Below is a small trained network, with its code and all its weights. Each question gives an input and a class and asks what happens when units are switched off, that is, made to give their printed mean instead of their output.

import numpy as np


def w(rows, s, z=0):
    codes = np.array(rows[::2]) - 128.0
    scale = np.full(codes.shape[1], s)
    scale[-1] = z or s
    return codes * scale


def f(y):
    return y / 2 * (1 + np.tanh(0.7978845608 * (y + 0.044715 * y**3)))


def log_softmax(a):
    a = a - a.max(-1, keepdims=True)
    return a - np.log(np.exp(a).sum(-1, keepdims=True))


def net(x, mask):
    res = np.array(x, float).reshape(1, 4) / 4 @ E
    y = f(res @ A[0][:, :-1].T + A[0][:, -1])
    res = res + np.where(mask, y, B[0][:, -1]) @ B[0][:, :-1]
    return log_softmax(res[-1] @ U[:, :-1].T + U[:, -1])


A, B = {}, {}
E = w([
[218,149,169,253,244,162,34],'x0',
[241,22,239,49,103,178,173],'x1',
[47,230,241,192,40,212,99],'x2',
[20,19,121,221,168,188,193],'x3',
],0.005)
A[0] = w([
[129,134,253,113,40,224,112,170],'N1',
[106,189,71,24,24,81,186,40],'N2',
[77,197,197,140,77,194,90,16],'N3',
[66,213,226,152,52,179,74,5],'N4',
[4,242,9,213,171,44,107,55],'N5',
[213,166,156,215,236,183,62,82],'N6',
[201,63,43,89,208,39,148,52],'N7',
[189,154,154,218,233,153,19,80],'N8',
[25,87,108,49,45,160,199,195],'N9',
[246,235,144,33,71,61,65,132],'N10',
[194,87,45,92,205,35,147,64],'N11',
],0.0051,0.0017)
B[0] = w([
[142,221,97,42,241,139,249,194],'N1',
[105,49,195,117,28,122,37,198],'N2',
[78,211,44,39,210,164,157,165],'N3',
[51,218,45,28,220,220,187,187],'N4',
[234,148,224,204,220,22,225,243],'N5',
[91,60,217,119,49,110,26,220],'N6',
[27,223,59,22,205,199,151,214],'N7',
[72,52,188,138,66,116,1,223],'N8',
[152,62,204,177,53,60,30,210],'N9',
[252,45,64,241,35,165,211,252],'N10',
[56,183,22,41,200,170,157,205],'N11',
],0.0051,0.0048)
U = w([
[219,136,206,118,194,48,231,254],'0',
[46,232,3,9,211,245,153,30],'1',
[174,67,59,239,46,181,206,202],'2',
[86,61,200,111,25,86,14,39],'3',
],0.0045,0.0036)

Each question gives the input, the list of numbers given to net, and the class t.
The units are the neurons (one row each of A and B). Each row of codes is followed by its name. A weight is (code - 128) times the scale printed after its matrix; where a second scale follows, it is the last column's (A, B and U).
mask holds one flag per neuron, in row order. A switched-off neuron (its flag False) gives its mean, the last column of its row in B, instead of its output. The means were averaged over made-up inputs and are rounded, as every weight is.
A unit's drop is (log p(t) with every unit on - log p(t) with that unit switched off) / (log p(t) with every unit on - log p(t) with every unit switched off).
The circuit of an input: a set's keep is (log p(t) with only the set's units on - log p(t) with every unit switched off) / (log p(t) with every unit on - log p(t) with every unit switched off). Starting from all 11 units, units are removed one at a time, each time the one whose removal leaves the highest keep (on an exact tie, the one counted first), for as long as the keep stays at least 0.8.
circuit, biggest first: the units of the circuit, biggest drop first
unit that matters most: the unit with the biggest drop
k most important neurons: the k neurons with the biggest drops, biggest first
drop when u is switched off: that unit's drop, to one decimal
input [4,-7,-2,7], class 0: 2 most important neurons	(N5; N10)
input [-8,-1,-4,3], class 3: unit that matters most	N9
input [-2,5,-6,0], class 1: circuit, biggest first	(N7; N11)
input [2,0,7,5], class 1: circuit, biggest first	(N4; N3)
input [0,-7,0,0], class 0: 2 most important neurons	(N5; N10)
input [-1,4,-2,-5], class 2: circuit, biggest first	(N10; N5)
input [-7,0,0,0], class 3: 2 most important neurons	(N9; N2)
input [4,2,-4,-2], class 1: 4 most important neurons	(N5; N7; N9; N11)
input [3,0,-6,-2], class 1: circuit, biggest first	(N7; N11)
input [-7,-7,-4,-1], class 0: 2 most important neurons	(N5; N8)
input [8,6,-2,7], class 3: 2 most important neurons	(N6; N8)
input [-2,3,8,8], class 1: circuit, biggest first	(N4; N1)
input [3,-5,-4,-8], class 2: 2 most important neurons	(N10; N1)
input [5,-5,7,2], class 1: circuit, biggest first	(N4)
input [6,-3,-7,4], class 1: 4 most important neurons	(N7; N11; N10; N9)
input [-6,-3,-4,-1], class 3: 2 most important neurons	(N2; N9)
input [-6,0,-4,-2], class 3: 2 most important neurons	(N2; N9)
input [-8,2,-1,3], class 3: circuit, biggest first	(N9; N2)
input [-5,2,-6,-3], class 1: 2 most important neurons	(N7; N11)
input [5,-2,1,-8], class 2: circuit, biggest first	(N10)
input [-3,-2,-8,7], class 1: 3 most important neurons	(N7; N11; N10)
input [-7,-8,4,-1], class 0: 3 most important neurons	(N5; N8; N6)
input [-6,6,-8,-3], class 1: 2 most important neurons	(N7; N11)
input [3,2,0,-7], class 2: 2 most important neurons	(N10; N5)
input [-8,-1,1,0], class 3: drop when N9 is switched off	0.2
input [-2,2,5,-2], class 1: drop when N3 is switched off	0.2
input [-3,-7,-4,0], class 0: drop when N1 is switched off	0.0
input [5,-7,-1,6], class 0: drop when N2 is switched off	0.1
input [-3,-5,-4,-7], class 2: circuit, biggest first	(N10)
